Below is a small trained network, with its code and all its weights. Each question gives an input and a class and asks what happens when units are switched off, that is, made to give their printed mean instead of their output.

import numpy as np


def w(rows, s, z=0):
    codes = np.array(rows[::2]) - 128.0
    scale = np.full(codes.shape[1], s)
    scale[-1] = z or s
    return codes * scale


def f(y):
    return np.maximum(y, 0)


def log_softmax(a):
    a = a - a.max(-1, keepdims=True)
    return a - np.log(np.exp(a).sum(-1, keepdims=True))


def net(x, mask):
    res = np.array(x, float).reshape(1, 3) / 4 @ E
    y = f(res @ A[0][:, :-1].T + A[0][:, -1])
    res = res + np.where(mask, y, B[0][:, -1]) @ B[0][:, :-1]
    return log_softmax(res[-1] @ U[:, :-1].T + U[:, -1])


A, B = {}, {}
E = w([
[205,16,130,191,11,113],'x0',
[210,176,64,26,111,23],'x1',
[148,47,215,170,254,3],'x2',
],0.0069)
A[0] = w([
[128,187,78,70,63,132,115],'neuron 0',
[46,188,189,68,175,150,23],'neuron 1',
[136,153,100,136,42,176,181],'neuron 2',
[204,136,90,2,160,85,120],'neuron 3',
[153,67,233,157,213,30,41],'neuron 4',
[163,125,133,164,217,86,56],'neuron 5',
[128,33,85,159,45,137,27],'neuron 6',
[97,174,63,33,195,157,156],'neuron 7',
[89,71,162,226,189,249,36],'neuron 8',
[49,115,98,219,131,200,140],'neuron 9',
[86,167,94,92,50,202,29],'neuron 10',
[173,87,63,214,36,120,99],'neuron 11',
[110,84,211,170,218,79,12],'neuron 12',
[78,134,155,232,147,193,40],'neuron 13',
[67,182,175,97,187,155,30],'neuron 14',
[191,146,103,56,102,44,91],'neuron 15',
[86,187,126,110,175,136,26],'neuron 16',
[72,160,155,76,218,158,47],'neuron 17',
[67,206,141,124,161,145,254],'neuron 18',
[236,28,169,235,67,144,46],'neuron 19',
[64,160,107,127,65,237,35],'neuron 20',
[109,193,130,139,64,153,37],'neuron 21',
[52,97,203,210,143,218,78],'neuron 22',
],0.0084,0.0058)
B[0] = w([
[117,168,54,176,186,157,217],'neuron 0',
[228,73,176,21,64,133,183],'neuron 1',
[74,167,124,161,201,169,237],'neuron 2',
[176,232,53,187,115,51,241],'neuron 3',
[151,170,52,107,252,238,255],'neuron 4',
[199,142,94,84,207,183,182],'neuron 5',
[213,109,224,27,61,148,192],'neuron 6',
[76,110,208,77,73,93,239],'neuron 7',
[216,224,104,148,36,17,226],'neuron 8',
[143,221,103,192,192,66,225],'neuron 9',
[181,131,65,81,212,194,203],'neuron 10',
[106,124,215,41,96,151,225],'neuron 11',
[182,154,63,77,210,210,211],'neuron 12',
[220,169,79,123,131,14,193],'neuron 13',
[183,93,185,15,57,156,176],'neuron 14',
[160,199,129,125,65,38,221],'neuron 15',
[202,84,168,49,37,168,161],'neuron 16',
[140,111,179,21,73,129,189],'neuron 17',
[22,130,228,118,116,132,253],'neuron 18',
[147,117,203,2,122,169,251],'neuron 19',
[178,152,57,97,219,204,210],'neuron 20',
[208,185,61,59,228,172,163],'neuron 21',
[169,196,102,227,75,28,234],'neuron 22',
],0.0079,0.0076)
U = w([
[127,99,42,99,241,231,14],'0',
[149,50,236,5,10,157,2],'1',
[141,136,46,169,63,2,151],'2',
[82,134,154,151,152,114,227],'3',
],0.0084,0.0052)

Each question gives the input, the list of numbers given to net, and the class t.
The units are the neurons (one row each of A and B). Each row of codes is followed by its name. A weight is (code - 128) times the scale printed after its matrix; where a second scale follows, it is the last column's (A, B and U).
mask holds one flag per neuron, in row order. A switched-off neuron (its flag False) gives its mean, the last column of its row in B, instead of its output. The means were averaged over made-up inputs and are rounded, as every weight is.
A unit's drop is (log p(t) with every unit on - log p(t) with that unit switched off) / (log p(t) with every unit on - log p(t) with every unit switched off).
The circuit of an input: a set's keep is (log p(t) with only the set's units on - log p(t) with every unit switched off) / (log p(t) with every unit on - log p(t) with every unit switched off). Starting from the 12 units with the biggest drops (on a tie, the unit counted first), units are removed one at a time, each time the one whose removal leaves the highest keep (on an exact tie, the one counted first), for as long as the keep stays at least 0.8.
units of the circuit, in order: the units of the circuit, biggest drop first
k most important neurons: the k neurons with the biggest drops, biggest first
drop when u is switched off: that unit's drop, to one decimal
input [5,-5,-5], class 0: units of the circuit, in order : neuron 20
input [-7,8,-7], class 2: 2 most important neurons : neuron 3; neuron 0
input [7,-6,-8], class 0: 3 most important neurons : neuron 20; neuron 2; neuron 10
input [6,-7,5], class 2: 3 most important neurons : neuron 22; neuron 8; neuron 13
input [-5,-6,0], class 2: 2 most important neurons : neuron 22; neuron 9
input [-3,-8,7], class 2: 3 most important neurons : neuron 8; neuron 22; neuron 13
input [7,6,0], class 1: 2 most important neurons : neuron 11; neuron 19
input [-2,-5,8], class 0: 2 most important neurons : neuron 4; neuron 12
input [-3,1,-2], class 3: 2 most important neurons : neuron 19; neuron 6
input [-1,-1,1], class 3: 2 most important neurons : neuron 19; neuron 8
input [-5,1,-4], class 1: 2 most important neurons : neuron 7; neuron 4
input [-7,6,-3], class 1: drop when neuron 7 is switched off : 0.2
input [8,6,6], class 1: drop when neuron 19 is switched off : 0.5
input [7,5,7], class 0: units of the circuit, in order : neuron 4
input [1,1,-4], class 0: drop when neuron 22 is switched off : 0.1
